Below are the code and all the weights of a small trained network. Each question names an input and a class and asks about switching units off, where a switched-off unit gives its printed mean instead of its output.

import numpy as np


def w(rows, s, z=0):
    codes = np.array(rows[::2]) - 128.0
    scale = np.full(codes.shape[1], s)
    scale[-1] = z or s
    return codes * scale


def norm(h):
    return h / np.sqrt((h * h).mean(-1, keepdims=True) + 1e-5)


def f(y):
    return y / 2 * (1 + np.tanh(0.7978845608 * (y + 0.044715 * y**3)))


def log_softmax(a):
    a = a - a.max(-1, keepdims=True)
    return a - np.log(np.exp(a).sum(-1, keepdims=True))


def net(x, mask):
    res = np.array(x, float).reshape(1, 4) / 4 @ E
    u = 0
    for l in range(3):
        y = f(norm(res) @ A[l][:, :-1].T + A[l][:, -1])
        res = res + np.where(mask[u : u + 4], y, B[l][:, -1]) @ B[l][:, :-1]
        u += 4
    return log_softmax(norm(res)[-1] @ U[:, :-1].T + U[:, -1])


A, B = {}, {}
E = w([
[160,115,211,151,210],'x0',
[113,13,171,63,148],'x1',
[160,82,173,254,11],'x2',
[76,106,103,209,132],'x3',
],0.0088)
A[0] = w([
[34,129,77,129,149,213],'L0N1',
[133,114,147,61,167,4],'L0N2',
[88,119,177,165,254,71],'L0N3',
[105,42,81,152,60,57],'L0N4',
],0.0099,0.0049)
B[0] = w([
[170,163,129,117,156,252],'L0N1',
[7,79,168,66,114,148],'L0N2',
[172,159,140,163,213,240],'L0N3',
[120,70,80,150,118,224],'L0N4',
],0.013,0.0035)
A[1] = w([
[47,237,49,157,154,44],'L1N1',
[41,93,162,162,54,52],'L1N2',
[158,110,147,190,206,2],'L1N3',
[96,89,123,10,169,69],'L1N4',
],0.013,0.0044)
B[1] = w([
[156,249,20,87,76,254],'L1N1',
[68,58,63,117,141,205],'L1N2',
[77,96,168,157,191,217],'L1N3',
[153,77,178,50,136,234],'L1N4',
],0.014,0.0047)
A[2] = w([
[213,184,163,107,51,253],'L2N1',
[52,138,132,30,205,57],'L2N2',
[45,92,114,25,196,60],'L2N3',
[1,36,103,202,28,108],'L2N4',
],0.0094,0.0043)
B[2] = w([
[99,95,154,147,70,219],'L2N1',
[228,83,108,70,77,176],'L2N2',
[254,117,134,41,57,180],'L2N3',
[107,6,29,135,173,255],'L2N4',
],0.013,0.0062)
U = w([
[71,97,252,218,223,73],'0',
[57,30,31,210,104,255],'1',
[188,199,108,184,178,28],'2',
[60,246,30,140,13,176],'3',
[214,80,188,19,105,139],'4',
[169,115,201,227,34,49],'5',
],0.014,0.0031)

Each question gives the input, the list of numbers given to net, and the class t.
The units are the neurons (one row each of A and B). Each row of codes is followed by its name. A weight is (code - 128) times the scale printed after its matrix; where a second scale follows, it is the last column's (A, B and U).
mask holds one flag per neuron, layer by layer. A switched-off neuron (its flag False) gives its mean, the last column of its row in B, instead of its output. The means were averaged over made-up inputs and are rounded, as every weight is.
A unit's drop is (log p(t) with every unit on - log p(t) with that unit switched off) / (log p(t) with every unit on - log p(t) with every unit switched off).
The circuit of an input: a set's keep is (log p(t) with only the set's units on - log p(t) with every unit switched off) / (log p(t) with every unit on - log p(t) with every unit switched off). Starting from all 12 units, units are removed one at a time, each time the one whose removal leaves the highest keep (on an exact tie, the one counted first), for as long as the keep stays at least 0.8.
circuit, biggest first: the units of the circuit, biggest drop first
k most important neurons: the k neurons with the biggest drops, biggest first
k most important neurons of layer l: the k neurons of layer l with the biggest drops, biggest first
drop when u is switched off: that unit's drop, to one decimal
input [-6,0,-4,3], class 3: circuit, biggest first -> [L1N1]
input [-7,-7,7,-7], class 1: circuit, biggest first -> [L0N1; L1N1; L2N4]
input [4,3,5,-6], class 5: 2 most important neurons of layer 0 -> [L0N3; L0N2]
input [1,-3,1,-5], class 5: 2 most important neurons -> [L1N1; L2N4]
input [1,0,-5,4], class 2: 2 most important neurons -> [L0N3; L0N1]
input [4,5,1,1], class 0: 2 most important neurons -> [L0N3; L1N1]
input [6,2,6,-6], class 5: 2 most important neurons of layer 2 -> [L2N4; L2N1]
input [5,-7,-3,-8], class 3: 2 most important neurons of layer 1 -> [L1N4; L1N3]
input [-2,-2,1,2], class 3: drop when L2N2 is switched off -> 0.0
input [2,-6,-4,6], class 3: drop when L1N1 is switched off -> 1.3
input [6,-1,-5,8], class 2: drop when L1N3 is switched off -> -0.4
